Below are the code and all the weights of a small trained network. Each question names an input and a class and asks about switching units off, where a switched-off unit gives its printed mean instead of its output.

import numpy as np


def w(rows, s, z=0):
    codes = np.array(rows[::2]) - 128.0
    scale = np.full(codes.shape[1], s)
    scale[-1] = z or s
    return codes * scale


def norm(h):
    return h / np.sqrt((h * h).mean(-1, keepdims=True) + 1e-5)


def f(y):
    return np.maximum(y, 0)


def log_softmax(a):
    a = a - a.max(-1, keepdims=True)
    return a - np.log(np.exp(a).sum(-1, keepdims=True))


def net(x, mask):
    res = np.array(x, float).reshape(1, 8) / 4 @ E
    u = 0
    for l in range(2):
        y = f(norm(res) @ A[l][:, :-1].T + A[l][:, -1])
        res = res + np.where(mask[u : u + 11], y, B[l][:, -1]) @ B[l][:, :-1]
        u += 11
    return log_softmax(norm(res)[-1] @ U[:, :-1].T + U[:, -1])


A, B = {}, {}
E = w([
[97,158,84,122,117,141,101],'x0',
[217,26,108,72,187,87,20],'x1',
[146,134,147,132,155,128,133],'x2',
[138,128,126,137,143,120,135],'x3',
[79,27,67,35,207,211,189],'x4',
[133,128,117,123,138,113,138],'x5',
[144,113,112,138,154,91,158],'x6',
[1,111,202,142,199,20,93],'x7',
],0.0095)
A[0] = w([
[27,128,172,103,165,52,85,13],'L0N0',
[130,187,190,137,79,5,94,47],'L0N1',
[41,89,136,65,220,165,166,54],'L0N2',
[74,61,142,86,120,146,148,24],'L0N3',
[58,143,186,83,149,108,134,101],'L0N4',
[181,111,117,106,80,192,173,152],'L0N5',
[94,106,122,135,143,147,130,22],'L0N6',
[21,171,167,170,129,132,235,45],'L0N7',
[132,35,122,109,171,80,7,40],'L0N8',
[27,107,154,159,162,52,136,58],'L0N9',
[47,111,223,125,194,152,94,2],'L0N10',
],0.013,0.0035)
B[0] = w([
[235,92,94,151,69,65,154,208],'L0N0',
[92,46,112,199,172,230,86,229],'L0N1',
[71,49,115,198,172,203,101,215],'L0N2',
[95,87,145,174,206,108,141,165],'L0N3',
[122,143,96,141,108,85,153,181],'L0N4',
[157,178,61,162,140,69,188,208],'L0N5',
[121,125,116,144,157,141,114,140],'L0N6',
[114,167,246,30,86,165,160,244],'L0N7',
[112,185,200,3,87,137,141,229],'L0N8',
[151,185,43,137,76,100,147,211],'L0N9',
[134,143,50,141,113,56,147,181],'L0N10',
],0.018,0.011)
A[1] = w([
[180,125,136,22,189,99,17,139],'L1N0',
[120,174,127,165,144,30,124,122],'L1N1',
[82,159,230,64,109,148,163,3],'L1N2',
[85,86,147,170,189,112,164,162],'L1N3',
[173,159,73,141,140,69,150,43],'L1N4',
[135,137,149,70,156,103,79,109],'L1N5',
[188,149,104,168,115,113,155,96],'L1N6',
[90,80,137,194,170,148,77,75],'L1N7',
[66,135,167,165,119,29,104,113],'L1N8',
[139,148,186,250,118,141,15,106],'L1N9',
[180,203,107,131,164,141,127,88],'L1N10',
],0.017,0.0039)
B[1] = w([
[76,218,183,182,110,105,181,204],'L1N0',
[184,131,77,123,105,164,134,168],'L1N1',
[151,184,210,136,130,42,137,247],'L1N2',
[137,143,150,111,155,155,13,180],'L1N3',
[170,71,114,137,69,131,132,209],'L1N4',
[134,141,177,133,115,124,148,165],'L1N5',
[125,98,101,98,89,90,95,210],'L1N6',
[91,95,102,147,191,165,148,183],'L1N7',
[224,123,99,119,110,165,110,145],'L1N8',
[80,109,102,74,249,190,88,201],'L1N9',
[137,85,110,144,109,86,82,178],'L1N10',
],0.021,0.011)
U = w([
[223,72,12,125,43,105,159,95],'0',
[126,217,255,102,122,109,213,74],'1',
[102,73,102,131,242,219,116,245],'2',
],0.0098,0.0011)

Each question gives the input, the list of numbers given to net, and the class t.
The units are the neurons (one row each of A and B). Each row of codes is followed by its name. A weight is (code - 128) times the scale printed after its matrix; where a second scale follows, it is the last column's (A, B and U).
mask holds one flag per neuron, layer by layer. A switched-off neuron (its flag False) gives its mean, the last column of its row in B, instead of its output. The means were averaged over made-up inputs and are rounded, as every weight is.
A unit's drop is (log p(t) with every unit on - log p(t) with that unit switched off) / (log p(t) with every unit on - log p(t) with every unit switched off).
The circuit of an input: a set's keep is (log p(t) with only the set's units on - log p(t) with every unit switched off) / (log p(t) with every unit on - log p(t) with every unit switched off). Starting from the 12 units with the biggest drops (on a tie, the unit counted first), units are removed one at a time, each time the one whose removal leaves the highest keep (on an exact tie, the one counted first), for as long as the keep stays at least 0.8.
units of the circuit, in order: the units of the circuit, biggest drop first
k most important neurons: the k neurons with the biggest drops, biggest first
top k neurons in layer l: the k neurons of layer l with the biggest drops, biggest first
drop when u is switched off: that unit's drop, to one decimal
input [8,7,1,5,-8,1,4,2], class 2: units of the circuit, in order : L1N9
input [4,0,5,-6,8,2,5,8], class 0: top 3 neurons in layer 0 : L0N0, L0N10, L0N9
input [4,4,-7,5,-4,7,-4,4], class 0: 3 most important neurons : L0N0, L0N7, L0N9
input [-2,1,-2,2,-3,-3,-8,-3], class 0: 2 most important neurons : L0N2, L0N5
input [-1,5,2,7,2,-8,-1,-4], class 1: top 4 neurons in layer 0 : L0N8, L0N9, L0N0, L0N10
input [0,4,-5,-1,8,7,5,8], class 0: top 4 neurons in layer 0 : L0N0, L0N9, L0N1, L0N10
input [-2,-5,8,-1,2,8,7,-5], class 0: 3 most important neurons : L0N5, L0N8, L1N0
input [-4,-1,-1,-7,-4,8,3,-4], class 0: 3 most important neurons : L0N5, L0N2, L0N3
input [-7,4,-2,-6,-5,-4,-3,1], class 2: 2 most important neurons : L0N1, L0N7
input [-6,-3,-2,1,-5,-7,6,2], class 2: 2 most important neurons : L0N1, L0N8
input [-3,-5,-2,2,8,2,2,5], class 2: 2 most important neurons : L0N2, L0N8
input [6,7,4,3,-8,-7,-3,-2], class 2: 3 most important neurons : L0N1, L0N7, L1N9
input [7,6,1,-7,4,-7,-4,3], class 1: drop when L0N8 is switched off : 3.5
input [5,6,-1,6,-4,6,-4,8], class 0: units of the circuit, in order : L0N0
input [2,6,-3,1,-2,-3,-2,-4], class 1: drop when L0N8 is switched off : 0.3
input [-5,6,1,-5,-3,7,4,-4], class 1: drop when L0N8 is switched off : 0.3
